Here is a tiny trained network, its code and every weight. The questions are about switching its units off for an input and a class, where a switched-off unit gives its printed mean instead of its output.

import numpy as np


def w(rows, s, z=0):
    codes = np.array(rows[::2]) - 128.0
    scale = np.full(codes.shape[1], s)
    scale[-1] = z or s
    return codes * scale


def norm(h):
    return h / np.sqrt((h * h).mean(-1, keepdims=True) + 1e-5)


def f(y):
    return np.maximum(y, 0)


def log_softmax(a):
    a = a - a.max(-1, keepdims=True)
    return a - np.log(np.exp(a).sum(-1, keepdims=True))


def net(x, mask):
    res = np.array(x, float).reshape(1, 2) / 4 @ E
    u = 0
    for l in range(3):
        y = f(norm(res) @ A[l][:, :-1].T + A[l][:, -1])
        res = res + np.where(mask[u : u + 7], y, B[l][:, -1]) @ B[l][:, :-1]
        u += 7
    return log_softmax(norm(res)[-1] @ U[:, :-1].T + U[:, -1])


A, B = {}, {}
E = w([
[83,187,93,235,185,195,174,182,242],'x0',
[7,159,34,185,162,34,1,161,88],'x1',
],0.0092)
A[0] = w([
[116,133,103,138,115,137,118,49,143,5],'0.n0',
[105,156,150,205,136,244,62,177,154,96],'0.n1',
[136,122,108,112,134,163,108,118,122,62],'0.n2',
[149,190,168,125,124,130,87,143,139,73],'0.n3',
[145,108,164,76,90,129,45,109,39,18],'0.n4',
[191,73,180,109,133,192,167,139,144,47],'0.n5',
[42,150,28,155,167,2,83,138,110,45],'0.n6',
],0.0063,0.0031)
B[0] = w([
[147,147,119,136,140,116,118,114,118,128],'0.n0',
[117,54,96,90,140,93,180,125,139,204],'0.n1',
[130,94,119,129,133,125,118,119,155,128],'0.n2',
[108,116,135,147,125,154,140,111,114,128],'0.n3',
[125,91,85,115,170,111,191,159,172,195],'0.n4',
[128,250,141,157,92,88,124,79,117,199],'0.n5',
[162,129,205,150,87,207,92,114,105,254],'0.n6',
],0.016,0.0078)
A[1] = w([
[52,203,68,198,138,42,72,136,110,76],'1.n0',
[101,159,87,112,124,35,86,124,73,77],'1.n1',
[105,111,97,51,113,10,49,104,30,11],'1.n2',
[47,175,59,143,128,14,117,92,126,94],'1.n3',
[54,132,96,141,122,108,49,119,118,59],'1.n4',
[31,182,55,233,184,142,88,179,194,34],'1.n5',
[35,129,78,185,144,80,1,159,75,2],'1.n6',
],0.023,0.0031)
B[1] = w([
[94,90,141,120,117,206,92,143,133,160],'1.n0',
[164,82,129,100,151,106,180,145,129,154],'1.n1',
[82,114,68,189,148,83,249,157,195,209],'1.n2',
[198,61,157,115,154,168,122,153,99,153],'1.n3',
[190,203,186,163,168,136,61,168,137,182],'1.n4',
[113,95,78,153,145,42,253,144,166,249],'1.n5',
[135,219,167,103,54,147,58,26,93,228],'1.n6',
],0.018,0.015)
A[2] = w([
[86,145,122,54,163,124,96,91,162,10],'2.n0',
[81,129,93,126,117,118,140,104,163,138],'2.n1',
[170,34,141,36,153,107,103,124,91,244],'2.n2',
[166,107,129,129,162,162,109,167,121,206],'2.n3',
[137,83,139,61,93,175,141,106,92,117],'2.n4',
[122,15,153,65,141,252,93,163,133,217],'2.n5',
[149,224,156,71,83,148,126,68,118,61],'2.n6',
],0.025,0.0014)
B[2] = w([
[167,121,154,193,45,118,127,242,109,130],'2.n0',
[88,53,102,162,130,121,78,159,99,176],'2.n1',
[103,111,158,154,99,178,88,152,86,155],'2.n2',
[38,92,83,124,111,124,58,132,112,146],'2.n3',
[71,107,84,111,120,147,83,177,139,159],'2.n4',
[104,8,119,101,137,203,91,205,28,172],'2.n5',
[155,202,211,208,76,160,72,56,112,253],'2.n6',
],0.014,0.024)
U = w([
[138,200,180,163,85,135,96,88,119,173],'0',
[103,97,91,155,136,66,210,155,156,172],'1',
[102,88,131,109,118,166,88,173,81,189],'2',
[140,185,114,10,160,105,114,145,148,19],'3',
[146,181,104,9,170,101,108,133,143,11],'4',
[141,170,100,45,170,113,101,134,152,2],'5',
[157,172,110,30,177,108,111,134,141,5],'6',
],0.016,0.0053)

Each question gives the input, the list of numbers given to net, and the class t.
The units are the neurons (one row each of A and B). Each row of codes is followed by its name. A weight is (code - 128) times the scale printed after its matrix; where a second scale follows, it is the last column's (A, B and U).
mask holds one flag per neuron, layer by layer. A switched-off neuron (its flag False) gives its mean, the last column of its row in B, instead of its output. The means were averaged over made-up inputs and are rounded, as every weight is.
A unit's drop is (log p(t) with every unit on - log p(t) with that unit switched off) / (log p(t) with every unit on - log p(t) with every unit switched off).
The circuit of an input: a set's keep is (log p(t) with only the set's units on - log p(t) with every unit switched off) / (log p(t) with every unit on - log p(t) with every unit switched off). Starting from the 12 units with the biggest drops (on a tie, the unit counted first), units are removed one at a time, each time the one whose removal leaves the highest keep (on an exact tie, the one counted first), for as long as the keep stays at least 0.8.
units of the circuit, in order: the units of the circuit, biggest drop first
k most important neurons: the k neurons with the biggest drops, biggest first
drop of u: that unit's drop, to one decimal
input [2,-3], class 2: 4 most important neurons => 0.n6, 0.n5, 1.n3, 1.n6
input [-6,4], class 1: units of the circuit, in order => 1.n2
input [-2,3], class 2: 3 most important neurons => 0.n6, 1.n5, 1.n6
input [-5,-3], class 1: 2 most important neurons => 0.n6, 1.n6
input [3,2], class 2: 2 most important neurons => 0.n6, 1.n5
input [0,2], class 2: units of the circuit, in order => 0.n6, 1.n6, 2.n5, 1.n5
input [-3,-2], class 2: 4 most important neurons => 0.n4, 0.n6, 1.n3, 1.n5
input [-2,0], class 2: 3 most important neurons => 0.n4, 1.n5, 1.n2
input [-8,-6], class 1: 4 most important neurons => 0.n6, 1.n6, 1.n2, 2.n6
input [4,-3], class 1: 2 most important neurons => 1.n6, 0.n6
input [-2,2], class 2: 2 most important neurons => 1.n5, 1.n6
input [-8,-7], class 1: 4 most important neurons => 0.n6, 1.n6, 1.n2, 2.n6
input [2,-2], class 2: 2 most important neurons => 0.n6, 0.n5
input [-6,1], class 1: most important neuron => 1.n2
input [-6,-4], class 1: drop of 1.n6 => 0.6
input [-1,-1], class 2: drop of 0.n6 => 1.6
input [-1,1], class 2: drop of 1.n6 => 0.8
